Below are the code and all the weights of a small trained network. Each question names an input and a target symbol and asks about switching units off, where a switched-off unit gives its printed mean instead of its output.

import numpy as np


def w(rows, s, z=0):
    codes = np.array(rows[::2]) - 128.0
    scale = np.full(codes.shape[1], s)
    scale[-1] = z or s
    return codes * scale


def norm(h):
    return h / np.sqrt((h * h).mean(-1, keepdims=True) + 1e-5)


def f(y):
    return np.maximum(y, 0)


def softmax(a):
    e = np.exp(a - a.max(-1, keepdims=True))
    return e / e.sum(-1, keepdims=True)


def log_softmax(a):
    a = a - a.max(-1, keepdims=True)
    return a - np.log(np.exp(a).sum(-1, keepdims=True))


def net(x, mask):
    ids = ['ΘΛΣΦΨβδζξτω'.index(c) for c in x.split()]
    T = len(ids)
    res = E[ids] + P[:T]
    u = 0
    for l in range(3):
        r = norm(res)
        for j in range(2):
            rows = slice(2 * j, 2 * j + 2)
            q, k, v = (r @ M[l][rows].T for M in (Q, K, V))
            z = softmax(np.where(np.tri(T) > 0, q @ k.T / 2**0.5, -1e9)) @ v
            o = O[l][rows]
            res = res + np.where(mask[u + j], z, o[:, -1]) @ o[:, :-1]
        u += 2
        y = f(norm(res) @ A[l][:, :-1].T + A[l][:, -1])
        res = res + np.where(mask[u : u + 8], y, B[l][:, -1]) @ B[l][:, :-1]
        u += 8
    return log_softmax(norm(res)[-1] @ U[:, :-1].T + U[:, -1])


Q, K, V, O, A, B = {}, {}, {}, {}, {}, {}
E = w([
[88,139,154,181,85,185],'Θ',
[151,133,141,127,186,121],'Λ',
[122,119,78,167,188,143],'Σ',
[85,144,151,132,143,110],'Φ',
[97,64,112,150,114,163],'Ψ',
[162,143,115,117,95,124],'β',
[134,117,136,62,133,143],'δ',
[87,88,96,65,155,104],'ζ',
[49,140,151,144,136,86],'ξ',
[80,117,149,113,106,140],'τ',
[90,101,61,131,197,7],'ω',
],0.022)
P = w([
[33,12,244,129,89,218],'0',
[54,105,153,96,62,172],'1',
[62,134,113,92,48,164],'2',
[65,164,76,90,28,166],'3',
[66,190,47,89,9,162],'4',
[61,198,34,88,1,156],'5',
],0.0054)
Q[0] = w([
[201,108,89,91,190,6],'L0H1',
[158,62,193,162,131,46],'L0H1',
[99,69,136,121,120,254],'L0H2',
[73,130,123,58,123,143],'L0H2',
],0.0088)
K[0] = w([
[126,111,85,107,129,68],'L0H1',
[133,71,145,134,146,123],'L0H1',
[141,127,90,111,69,124],'L0H2',
[136,125,142,8,103,171],'L0H2',
],0.012)
V[0] = w([
[185,145,186,190,86,158],'L0H1',
[150,210,31,162,156,2],'L0H1',
[46,103,47,103,54,132],'L0H2',
[58,98,91,142,103,194],'L0H2',
],0.0055)
O[0] = w([
[193,100,164,254,86,119,114],'L0H1',
[100,153,144,164,141,152,1],'L0H1',
[153,42,235,92,130,135,211],'L0H2',
[112,45,146,181,87,127,205],'L0H2',
],0.0067,0.0059)
A[0] = w([
[77,108,120,247,71,119,57],'L0N1',
[128,149,113,201,87,156,61],'L0N2',
[154,104,158,167,120,123,172],'L0N3',
[153,131,128,178,108,187,184],'L0N4',
[142,113,44,132,50,84,166],'L0N5',
[72,136,86,152,134,85,252],'L0N6',
[188,147,255,143,206,169,46],'L0N7',
[114,59,129,50,178,192,111],'L0N8',
],0.0093,0.0034)
B[0] = w([
[92,163,66,47,130,120,199],'L0N1',
[89,178,91,150,159,100,150],'L0N2',
[88,121,144,74,209,131,166],'L0N3',
[84,147,120,84,170,176,176],'L0N4',
[131,147,232,116,152,193,197],'L0N5',
[139,1,211,89,191,121,206],'L0N6',
[92,250,200,197,112,119,149],'L0N7',
[157,162,153,167,44,58,253],'L0N8',
],0.0074,0.0064)
Q[1] = w([
[253,158,83,219,132,172],'L1H1',
[184,181,63,143,81,138],'L1H1',
[137,158,74,212,179,126],'L1H2',
[182,92,60,208,254,124],'L1H2',
],0.0087)
K[1] = w([
[77,2,189,172,106,94],'L1H1',
[90,87,128,149,151,83],'L1H1',
[56,52,153,146,102,95],'L1H2',
[88,108,145,176,48,220],'L1H2',
],0.0099)
V[1] = w([
[47,155,111,110,107,106],'L1H1',
[161,171,254,124,149,212],'L1H1',
[140,151,149,184,107,120],'L1H2',
[112,172,112,190,122,96],'L1H2',
],0.0071)
O[1] = w([
[131,166,58,90,150,83,158],'L1H1',
[201,183,101,108,181,192,255],'L1H1',
[99,195,65,160,36,72,117],'L1H2',
[141,201,138,166,2,74,78],'L1H2',
],0.0072,0.0061)
A[1] = w([
[179,126,38,155,118,191,219],'L1N1',
[146,184,131,104,152,86,69],'L1N2',
[96,125,112,181,90,98,5],'L1N3',
[105,157,98,255,102,114,91],'L1N4',
[116,110,103,201,99,136,234],'L1N5',
[147,140,95,88,121,109,19],'L1N6',
[61,135,111,123,148,179,116],'L1N7',
[148,132,93,118,73,150,19],'L1N8',
],0.014,0.002)
B[1] = w([
[120,171,230,145,192,118,171],'L1N1',
[102,131,81,103,142,91,186],'L1N2',
[136,102,147,142,106,174,141],'L1N3',
[65,54,185,123,117,144,158],'L1N4',
[148,52,137,47,74,146,142],'L1N5',
[206,50,105,170,171,97,150],'L1N6',
[169,129,101,102,115,76,255],'L1N7',
[147,247,159,171,108,81,163],'L1N8',
],0.011,0.0052)
Q[2] = w([
[176,192,150,236,7,39],'L2H1',
[159,212,171,72,106,102],'L2H1',
[112,152,102,197,114,64],'L2H2',
[120,136,58,169,121,122],'L2H2',
],0.011)
K[2] = w([
[114,9,137,160,128,31],'L2H1',
[196,141,99,139,177,87],'L2H1',
[103,34,115,177,152,120],'L2H2',
[47,115,117,169,125,138],'L2H2',
],0.012)
V[2] = w([
[107,181,160,192,143,179],'L2H1',
[61,135,51,99,111,143],'L2H1',
[114,158,116,159,110,145],'L2H2',
[2,122,86,132,152,179],'L2H2',
],0.0099)
O[2] = w([
[79,139,136,101,131,177,2],'L2H1',
[85,185,7,94,131,147,107],'L2H1',
[95,115,134,143,130,124,22],'L2H2',
[83,164,171,101,136,194,83],'L2H2',
],0.012,0.005)
A[2] = w([
[68,70,134,163,230,77,188],'L2N1',
[176,137,207,150,62,65,150],'L2N2',
[32,161,173,99,71,239,72],'L2N3',
[76,157,181,118,49,142,14],'L2N4',
[89,79,98,60,218,199,185],'L2N5',
[107,19,124,49,146,67,86],'L2N6',
[72,177,132,129,70,1,5],'L2N7',
[162,92,55,209,199,146,83],'L2N8',
],0.0087,0.0022)
B[2] = w([
[161,173,129,119,65,201,195],'L2N1',
[132,177,4,124,213,180,222],'L2N2',
[133,98,56,162,195,92,157],'L2N3',
[105,63,146,189,148,175,156],'L2N4',
[173,150,93,114,100,163,209],'L2N5',
[98,185,127,197,132,116,254],'L2N6',
[192,133,162,93,39,163,180],'L2N7',
[153,160,129,124,2,96,143],'L2N8',
],0.0089,0.0087)
U = w([
[84,174,210,95,42,114,176],'Θ',
[196,148,100,215,7,205,28],'Λ',
[206,59,191,57,175,203,129],'Σ',
[107,113,4,30,190,169,90],'Φ',
[126,77,166,35,45,68,150],'Ψ',
[58,84,97,235,155,148,254],'β',
[136,21,114,130,13,189,154],'δ',
[215,64,54,207,141,37,184],'ζ',
[197,143,96,164,90,111,36],'ξ',
[119,254,161,238,181,149,59],'τ',
[75,101,160,110,188,49,156],'ω',
],0.0085,0.0042)

Each question gives the input, a string of symbols that net reads in full, and the target symbol t.
The units are the heads (2 rows each of Q, K, V and O) and the neurons (one row each of A and B). Each row of codes is followed by its name. A weight is (code - 128) times the scale printed after its matrix; where a second scale follows, it is the last column's (O, A, B and U).
mask holds one flag per unit, layer by layer, with each layer's heads first. A switched-off unit (its flag False) gives its mean, the last column of its rows in O or B, instead of its output. The means were averaged over made-up inputs and are rounded, as every weight is.
A unit's drop is (log p(t) with every unit on - log p(t) with that unit switched off) / (log p(t) with every unit on - log p(t) with every unit switched off).
The circuit of an input: a set's keep is (log p(t) with only the set's units on - log p(t) with every unit switched off) / (log p(t) with every unit on - log p(t) with every unit switched off). Starting from the 12 units with the biggest drops (on a tie, the unit counted first), units are removed one at a time, each time the one whose removal leaves the highest keep (on an exact tie, the one counted first), for as long as the keep stays at least 0.8.
circuit, biggest first: the units of the circuit, biggest drop first
unit that matters most: the unit with the biggest drop
top k neurons: the k neurons with the biggest drops, biggest first
which heads matter: for each layer, one digit per head in row order, 1 if its drop is at least 0.15 and else 0, layers parted by /
input β ω Λ, target Φ: circuit, biggest first -> [L0H2, L0H1, L1N2]
input β Λ Λ Θ β ξ, target Σ: circuit, biggest first -> [L0N5, L0N6, L1H1]
input β β Θ, target Φ: unit that matters most -> L0N1
input δ ξ ω Φ Σ Φ, target ζ: top 2 neurons -> [L0N8, L0N6]
input δ Θ Θ Σ, target Φ: circuit, biggest first -> [L0N1, L2H1]
input ζ β Φ β Φ ω, target Σ: which heads matter -> 00 / 00 / 10
input ζ Φ Σ τ, target β: which heads matter -> 01 / 11 / 01
input ξ β Ψ ζ Θ τ, target Φ: circuit, biggest first -> [L0N1, L2H1, L1H2]
input τ Λ Λ β Ψ, target Σ: which heads matter -> 01 / 10 / 00
input ω Φ Θ δ β ξ, target Σ: circuit, biggest first -> [L0N6, L1H2, L2N1]
input Θ β Θ ω Σ β, target Σ: which heads matter -> 00 / 01 / 00
input ω τ β ζ, target Σ: circuit, biggest first -> [L2H1, L0N5]
input ζ ζ Λ τ ω, target Φ: top 3 neurons -> [L0N6, L2N1, L1N7]
input Λ β ζ Ψ, target ζ: unit that matters most -> L1H2
input Σ Θ Ψ, target Φ: which heads matter -> 00 / 00 / 11
input δ τ ξ, target ζ: circuit, biggest first -> [L0N8, L2H2, L2H1]
input Σ β Ψ β Ψ Λ, target τ: which heads matter -> 10 / 01 / 10
input τ Φ Σ, target Λ: circuit, biggest first -> [L2N1, L2N8]
input β τ Θ Λ, target Λ: which heads matter -> 01 / 01 / 00
input Σ Λ Θ ζ, target ζ: circuit, biggest first -> [L0N8, L1N6]
input Λ β Λ Σ, target Σ: which heads matter -> 00 / 10 / 10
input ω Θ ζ Ψ ξ, target Φ: circuit, biggest first -> [L2H1, L0N1, L0N6]
input ω Θ τ, target Φ: circuit, biggest first -> [L2H1, L2N3]
input β Σ Λ, target τ: top 2 neurons -> [L0N1, L0N7]
input ω Θ β τ Φ, target Σ: which heads matter -> 00 / 10 / 10
